Below are the code and all the weights of a small trained network. Each question names an input and a class and asks about switching units off, where a switched-off unit gives its printed mean instead of its output.

import numpy as np


def w(rows, s, z=0):
    codes = np.array(rows[::2]) - 128.0
    scale = np.full(codes.shape[1], s)
    scale[-1] = z or s
    return codes * scale


def f(y):
    return y / 2 * (1 + np.tanh(0.7978845608 * (y + 0.044715 * y**3)))


def log_softmax(a):
    a = a - a.max(-1, keepdims=True)
    return a - np.log(np.exp(a).sum(-1, keepdims=True))


def net(x, mask):
    res = np.array(x, float).reshape(1, 4) / 4 @ E
    y = f(res @ A[0][:, :-1].T + A[0][:, -1])
    res = res + np.where(mask, y, B[0][:, -1]) @ B[0][:, :-1]
    return log_softmax(res[-1] @ U[:, :-1].T + U[:, -1])


A, B = {}, {}
E = w([
[118,112,126,218,56,228,47,92],'x0',
[117,80,86,25,105,250,209,139],'x1',
[66,164,2,119,182,119,103,59],'x2',
[101,241,143,174,101,154,228,121],'x3',
],0.0084)
A[0] = w([
[98,145,125,136,119,138,121,138,251],'N0',
[98,132,72,135,168,139,110,70,115],'N1',
[87,147,70,135,165,122,126,91,109],'N2',
[112,118,102,58,93,198,184,136,101],'N3',
[133,129,92,182,89,178,78,110,112],'N4',
[116,125,129,170,96,189,80,96,87],'N5',
[99,205,135,151,105,134,174,111,109],'N6',
[133,144,126,83,202,65,172,171,78],'N7',
[195,88,251,133,62,135,164,226,45],'N8',
[141,145,126,63,165,61,173,142,83],'N9',
[107,101,121,92,120,171,157,130,71],'N10',
[148,30,90,88,167,90,32,125,54],'N11',
[120,143,79,128,122,115,121,108,65],'N12',
[111,101,137,184,73,186,90,109,102],'N13',
[77,154,55,105,148,108,114,95,84],'N14',
[147,166,142,163,138,80,88,125,65],'N15',
[121,213,129,169,110,139,179,121,77],'N16',
[106,103,121,105,112,150,156,128,131],'N17',
[137,177,164,199,135,28,83,114,82],'N18',
[96,213,125,149,125,143,182,129,108],'N19',
[135,136,125,139,100,172,100,111,64],'N20',
[119,125,138,181,95,181,98,91,83],'N21',
[80,151,63,103,151,126,125,73,93],'N22',
[141,102,105,71,112,198,169,129,84],'N23',
],0.012)
B[0] = w([
[174,79,149,137,255,84,177,61,245],'N0',
[184,193,188,160,113,155,131,86,181],'N1',
[178,179,185,169,108,192,133,76,174],'N2',
[67,130,51,197,208,109,51,148,213],'N3',
[76,159,142,91,113,70,216,172,201],'N4',
[73,160,136,65,85,38,179,168,189],'N5',
[158,36,152,58,98,184,76,192,181],'N6',
[49,170,133,70,63,29,210,193,181],'N7',
[213,247,212,172,88,212,102,48,226],'N8',
[37,168,119,62,71,59,224,178,178],'N9',
[78,149,80,163,112,155,82,190,155],'N10',
[159,32,175,44,63,248,76,247,203],'N11',
[113,187,128,124,51,174,93,165,130],'N12',
[80,161,119,69,120,76,207,166,207],'N13',
[171,199,188,162,97,181,121,107,173],'N14',
[60,141,67,172,144,158,79,170,162],'N15',
[133,38,139,77,56,213,75,194,173],'N16',
[116,123,123,157,177,119,115,141,161],'N17',
[18,127,14,221,234,140,39,157,221],'N18',
[155,33,158,71,83,185,103,179,185],'N19',
[59,162,121,109,53,112,130,218,142],'N20',
[89,149,140,81,115,78,172,168,182],'N21',
[184,206,185,172,93,164,113,101,178],'N22',
[44,128,44,203,185,121,40,158,192],'N23',
],0.0092,0.012)
U = w([
[86,128,65,181,174,127,88,143,118],'0',
[95,154,137,75,103,69,213,148,125],'1',
[186,203,184,160,108,161,129,106,118],'2',
[150,4,155,71,96,176,102,161,113],'3',
[190,44,127,133,220,74,194,65,252],'4',
[136,109,107,117,84,113,125,85,107],'5',
[152,117,82,117,80,101,124,94,102],'6',
[162,107,80,134,74,96,129,112,105],'7',
],0.016,0.018)

Each question gives the input, the list of numbers given to net, and the class t.
The units are the neurons (one row each of A and B). Each row of codes is followed by its name. A weight is (code - 128) times the scale printed after its matrix; where a second scale follows, it is the last column's (A, B and U).
mask holds one flag per neuron, in row order. A switched-off neuron (its flag False) gives its mean, the last column of its row in B, instead of its output. The means were averaged over made-up inputs and are rounded, as every weight is.
A unit's drop is (log p(t) with every unit on - log p(t) with that unit switched off) / (log p(t) with every unit on - log p(t) with every unit switched off).
The circuit of an input: a set's keep is (log p(t) with only the set's units on - log p(t) with every unit switched off) / (log p(t) with every unit on - log p(t) with every unit switched off). Starting from the 12 units with the biggest drops (on a tie, the unit counted first), units are removed one at a time, each time the one whose removal leaves the highest keep (on an exact tie, the one counted first), for as long as the keep stays at least 0.8.
units of the circuit, in order: the units of the circuit, biggest drop first
unit that matters most: the unit with the biggest drop
top k neurons: the k neurons with the biggest drops, biggest first
drop of u: that unit's drop, to one decimal
input [5,-4,-4,6], class 3: units of the circuit, in order -> (N16)
input [-3,6,7,-7], class 2: top 3 neurons -> (N22; N14; N1)
input [6,-3,-4,-6], class 1: top 3 neurons -> (N13; N4; N5)
input [-5,-4,6,-3], class 2: top 3 neurons -> (N14; N2; N22)
input [8,6,-7,-8], class 1: units of the circuit, in order -> (N13; N5)
input [5,4,-2,-3], class 1: top 2 neurons -> (N18; N13)
input [-3,6,7,-2], class 2: top 3 neurons -> (N22; N14; N18)
input [5,2,-5,7], class 3: top 2 neurons -> (N16; N6)
input [8,2,8,8], class 1: top 2 neurons -> (N4; N5)
input [5,-3,-2,-6], class 3: top 2 neurons -> (N11; N7)
input [1,7,3,6], class 0: top 3 neurons -> (N3; N23; N11)
input [1,7,-8,7], class 2: top 2 neurons -> (N8; N18)
input [-6,2,3,8], class 3: top 3 neurons -> (N19; N6; N16)
input [6,3,3,7], class 3: units of the circuit, in order -> (N19)
input [-7,-6,3,-7], class 1: top 2 neurons -> (N7; N9)
input [6,6,-3,-6], class 0: top 2 neurons -> (N23; N3)
input [8,-7,-5,3], class 1: top 4 neurons -> (N13; N5; N4; N21)
input [3,8,5,-5], class 0: drop of N9 -> 0.0
input [8,-6,7,2], class 1: drop of N5 -> 0.2
input [5,-3,-8,-5], class 2: unit that matters most -> N8
input [1,-3,3,-8], class 3: drop of N11 -> 0.8
input [-5,2,-7,8], class 3: drop of N6 -> 0.6
